Here is a tiny trained network, its code and every weight. The questions are about switching its units off for an input and a class, where a switched-off unit gives its printed mean instead of its output.

import numpy as np


def w(rows, s, z=0):
    codes = np.array(rows[::2]) - 128.0
    scale = np.full(codes.shape[1], s)
    scale[-1] = z or s
    return codes * scale


def f(y):
    return y / 2 * (1 + np.tanh(0.7978845608 * (y + 0.044715 * y**3)))


def log_softmax(a):
    a = a - a.max(-1, keepdims=True)
    return a - np.log(np.exp(a).sum(-1, keepdims=True))


def net(x, mask):
    res = np.array(x, float).reshape(1, 3) / 4 @ E
    y = f(res @ A[0][:, :-1].T + A[0][:, -1])
    res = res + np.where(mask, y, B[0][:, -1]) @ B[0][:, :-1]
    return log_softmax(res[-1] @ U[:, :-1].T + U[:, -1])


A, B = {}, {}
E = w([
[120,215,191,86],'x0',
[123,190,146,247],'x1',
[216,159,104,122],'x2',
],0.012)
A[0] = w([
[147,164,124,193,108],'neuron 1',
[139,69,115,77,125],'neuron 2',
[178,132,86,79,114],'neuron 3',
[119,121,138,74,113],'neuron 4',
[125,105,117,94,107],'neuron 5',
[135,117,166,175,249],'neuron 6',
[99,165,101,198,116],'neuron 7',
[192,152,82,125,140],'neuron 8',
[72,64,180,106,106],'neuron 9',
[133,159,119,196,122],'neuron 10',
[149,87,64,161,103],'neuron 11',
[167,76,91,167,108],'neuron 12',
[26,126,110,125,115],'neuron 13',
[32,117,122,128,105],'neuron 14',
[156,150,154,189,118],'neuron 15',
[106,192,146,83,118],'neuron 16',
[168,113,117,80,114],'neuron 17',
[99,144,159,198,137],'neuron 18',
[68,94,159,135,158],'neuron 19',
[120,116,114,70,114],'neuron 20',
[126,65,105,152,105],'neuron 21',
[114,109,109,70,117],'neuron 22',
[51,87,190,142,146],'neuron 23',
[117,112,115,60,138],'neuron 24',
[63,163,123,184,104],'neuron 25',
[124,64,63,169,129],'neuron 26',
[124,173,174,124,120],'neuron 27',
[248,155,124,116,96],'neuron 28',
[100,22,113,166,137],'neuron 29',
[202,150,88,129,138],'neuron 30',
[90,222,204,95,115],'neuron 31',
[121,187,179,67,102],'neuron 32',
[53,104,171,123,130],'neuron 33',
[109,87,76,172,109],'neuron 34',
[130,108,140,76,123],'neuron 35',
[189,157,180,101,157],'neuron 36',
[134,95,110,80,139],'neuron 37',
[115,173,209,91,123],'neuron 38',
],0.015,0.018)
B[0] = w([
[135,141,203,127,162],'neuron 1',
[113,119,162,114,183],'neuron 2',
[122,161,158,132,163],'neuron 3',
[113,110,186,144,152],'neuron 4',
[124,138,199,151,144],'neuron 5',
[98,87,116,5,250],'neuron 6',
[141,109,189,106,168],'neuron 7',
[91,202,72,126,168],'neuron 8',
[130,171,144,140,167],'neuron 9',
[113,117,200,96,167],'neuron 10',
[121,101,116,193,164],'neuron 11',
[100,101,102,211,165],'neuron 12',
[123,222,112,163,167],'neuron 13',
[133,211,128,176,162],'neuron 14',
[113,135,194,113,162],'neuron 15',
[100,66,105,185,167],'neuron 16',
[119,155,174,127,158],'neuron 17',
[100,121,173,98,181],'neuron 18',
[101,167,106,101,183],'neuron 19',
[124,122,182,126,158],'neuron 20',
[102,105,124,212,160],'neuron 21',
[130,125,180,116,163],'neuron 22',
[120,192,85,121,190],'neuron 23',
[131,105,174,90,179],'neuron 24',
[111,139,165,136,165],'neuron 25',
[83,96,106,160,191],'neuron 26',
[114,95,131,168,161],'neuron 27',
[89,216,131,195,171],'neuron 28',
[107,108,109,147,205],'neuron 29',
[65,217,99,117,170],'neuron 30',
[113,84,94,176,203],'neuron 31',
[93,95,115,177,172],'neuron 32',
[103,203,104,139,173],'neuron 33',
[88,104,131,183,164],'neuron 34',
[152,115,174,109,159],'neuron 35',
[82,121,83,124,181],'neuron 36',
[89,118,163,100,176],'neuron 37',
[52,62,84,199,181],'neuron 38',
],0.011,0.017)
U = w([
[129,128,232,117,122],'0',
[118,77,97,195,136],'1',
[126,249,109,143,89],'2',
[128,99,86,32,255],'3',
[166,128,131,139,99],'4',
[183,98,115,111,106],'5',
[171,99,152,134,100],'6',
],0.021,0.0098)

Each question gives the input, the list of numbers given to net, and the class t.
The units are the neurons (one row each of A and B). Each row of codes is followed by its name. A weight is (code - 128) times the scale printed after its matrix; where a second scale follows, it is the last column's (A, B and U).
mask holds one flag per neuron, in row order. A switched-off neuron (its flag False) gives its mean, the last column of its row in B, instead of its output. The means were averaged over made-up inputs and are rounded, as every weight is.
A unit's drop is (log p(t) with every unit on - log p(t) with that unit switched off) / (log p(t) with every unit on - log p(t) with every unit switched off).
unit that matters most: the unit with the biggest drop
k most important neurons: the k neurons with the biggest drops, biggest first
drop of u: that unit's drop, to one decimal
input [8,7,-2], class 1: 3 most important neurons => [neuron 31; neuron 38; neuron 16]
input [-5,5,-6], class 2: 2 most important neurons => [neuron 23; neuron 13]
input [7,-4,-8], class 2: unit that matters most => neuron 33
input [7,-6,-8], class 2: 4 most important neurons => [neuron 33; neuron 13; neuron 23; neuron 14]
input [5,-1,5], class 1: 2 most important neurons => [neuron 38; neuron 16]
input [-7,7,8], class 2: 4 most important neurons => [neuron 30; neuron 8; neuron 28; neuron 24]
input [7,5,-7], class 1: 4 most important neurons => [neuron 31; neuron 38; neuron 16; neuron 27]
input [-4,-4,-2], class 0: 2 most important neurons => [neuron 38; neuron 31]
input [7,5,-6], class 1: 2 most important neurons => [neuron 31; neuron 38]
input [-3,8,8], class 0: drop of neuron 33 => 0.1
input [-4,-6,-7], class 2: drop of neuron 33 => 0.3
input [-5,6,0], class 0: drop of neuron 19 => 0.0
input [2,3,-2], class 3: drop of neuron 6 => 0.1
input [-3,4,-5], class 2: unit that matters most => neuron 23
